Here is a tiny trained network, its code and every weight. The questions are about switching its units off for an input and a class, where a switched-off unit gives its printed mean instead of its output.

import numpy as np


def w(rows, s, z=0):
    codes = np.array(rows[::2]) - 128.0
    scale = np.full(codes.shape[1], s)
    scale[-1] = z or s
    return codes * scale


def f(y):
    return y / 2 * (1 + np.tanh(0.7978845608 * (y + 0.044715 * y**3)))


def log_softmax(a):
    a = a - a.max(-1, keepdims=True)
    return a - np.log(np.exp(a).sum(-1, keepdims=True))


def net(x, mask):
    res = np.array(x, float).reshape(1, 7) / 4 @ E
    y = f(res @ A[0][:, :-1].T + A[0][:, -1])
    res = res + np.where(mask, y, B[0][:, -1]) @ B[0][:, :-1]
    return log_softmax(res[-1] @ U[:, :-1].T + U[:, -1])


A, B = {}, {}
E = w([
[19,228,166,175,67,147,146],'x0',
[25,51,190,60,152,31,51],'x1',
[140,128,60,104,67,58,131],'x2',
[95,158,117,161,133,2,182],'x3',
[68,198,93,19,122,157,234],'x4',
[106,129,189,204,180,94,111],'x5',
[147,51,173,144,139,169,204],'x6',
],0.008)
A[0] = w([
[131,121,78,45,97,143,106,135],'n1',
[212,109,117,140,139,222,121,180],'n2',
[147,138,141,144,156,145,101,2],'n3',
[119,121,133,139,127,132,137,85],'n4',
[119,122,80,59,68,143,102,150],'n5',
[166,122,132,134,174,220,132,111],'n6',
[89,100,153,132,178,170,164,180],'n7',
[60,170,176,109,153,141,64,101],'n8',
[131,109,59,33,77,145,93,130],'n9',
[76,55,214,108,159,185,202,183],'n10',
[164,69,86,131,110,113,187,171],'n11',
[80,145,107,146,124,118,89,141],'n12',
[126,130,185,176,137,122,4,147],'n13',
[64,86,126,141,140,102,115,137],'n14',
[136,200,78,80,205,124,200,109],'n15',
[197,120,110,115,149,226,107,150],'n16',
[121,247,119,170,52,182,162,154],'n17',
[109,253,108,181,59,190,159,156],'n18',
[80,92,181,110,143,164,157,66],'n19',
[138,250,157,160,72,166,143,160],'n20',
],0.011,0.006)
B[0] = w([
[109,143,145,35,58,148,119,177],'n1',
[207,54,203,186,222,104,152,249],'n2',
[133,103,127,142,105,132,90,130],'n3',
[145,121,147,125,104,132,127,122],'n4',
[91,148,142,58,115,150,141,177],'n5',
[153,64,183,108,139,80,133,201],'n6',
[147,118,169,72,131,132,151,166],'n7',
[212,109,78,197,163,80,112,169],'n8',
[86,155,141,41,65,136,132,191],'n9',
[141,70,221,31,178,152,168,195],'n10',
[159,115,98,198,116,108,96,188],'n11',
[140,108,157,116,136,155,127,152],'n12',
[106,56,93,156,175,88,228,213],'n13',
[137,162,145,142,136,193,110,157],'n14',
[60,92,122,50,45,85,163,185],'n15',
[156,84,195,96,177,101,178,231],'n16',
[168,195,140,138,63,169,8,232],'n17',
[161,195,121,129,43,147,4,239],'n18',
[165,59,191,58,140,125,138,146],'n19',
[86,179,82,153,108,169,64,215],'n20',
],0.011,0.014)
U = w([
[69,117,119,42,117,116,235,28],'0',
[88,254,159,71,88,148,77,118],'1',
[206,27,160,151,247,106,197,254],'2',
[188,181,31,248,106,112,93,73],'3',
],0.0097,0.0046)

Each question gives the input, the list of numbers given to net, and the class t.
The units are the neurons (one row each of A and B). Each row of codes is followed by its name. A weight is (code - 128) times the scale printed after its matrix; where a second scale follows, it is the last column's (A, B and U).
mask holds one flag per neuron, in row order. A switched-off neuron (its flag False) gives its mean, the last column of its row in B, instead of its output. The means were averaged over made-up inputs and are rounded, as every weight is.
A unit's drop is (log p(t) with every unit on - log p(t) with that unit switched off) / (log p(t) with every unit on - log p(t) with every unit switched off).
The circuit of an input: a set's keep is (log p(t) with only the set's units on - log p(t) with every unit switched off) / (log p(t) with every unit on - log p(t) with every unit switched off). Starting from the 12 units with the biggest drops (on a tie, the unit counted first), units are removed one at a time, each time the one whose removal leaves the highest keep (on an exact tie, the one counted first), for as long as the keep stays at least 0.8.
units of the circuit, in order: the units of the circuit, biggest drop first
k most important neurons: the k neurons with the biggest drops, biggest first
drop of u: that unit's drop, to one decimal
input [0,0,5,3,3,-1,1], class 1: units of the circuit, in order : n13
input [-7,3,7,0,3,-8,2], class 0: 2 most important neurons : n18, n17
input [5,6,1,8,5,6,-3], class 3: units of the circuit, in order : n8, n16
input [-1,-7,-7,5,0,8,-6], class 3: 3 most important neurons : n10, n9, n1
input [-1,3,2,-7,0,-1,-5], class 0: 2 most important neurons : n18, n17
input [-2,5,0,4,5,-5,-4], class 0: 4 most important neurons : n18, n17, n20, n15
input [1,-5,-5,-1,0,-5,1], class 1: 3 most important neurons : n18, n17, n13
input [-6,-6,-2,5,8,7,0], class 1: 2 most important neurons : n13, n16
input [-7,-6,4,-4,3,-3,-6], class 0: 2 most important neurons : n16, n9
input [2,-6,1,2,-1,5,5], class 3: drop of n16 : 0.0
input [6,-1,0,0,-8,-8,-2], class 3: drop of n13 : 0.2
input [4,5,1,-7,-6,5,-7], class 2: drop of n13 : 1.0
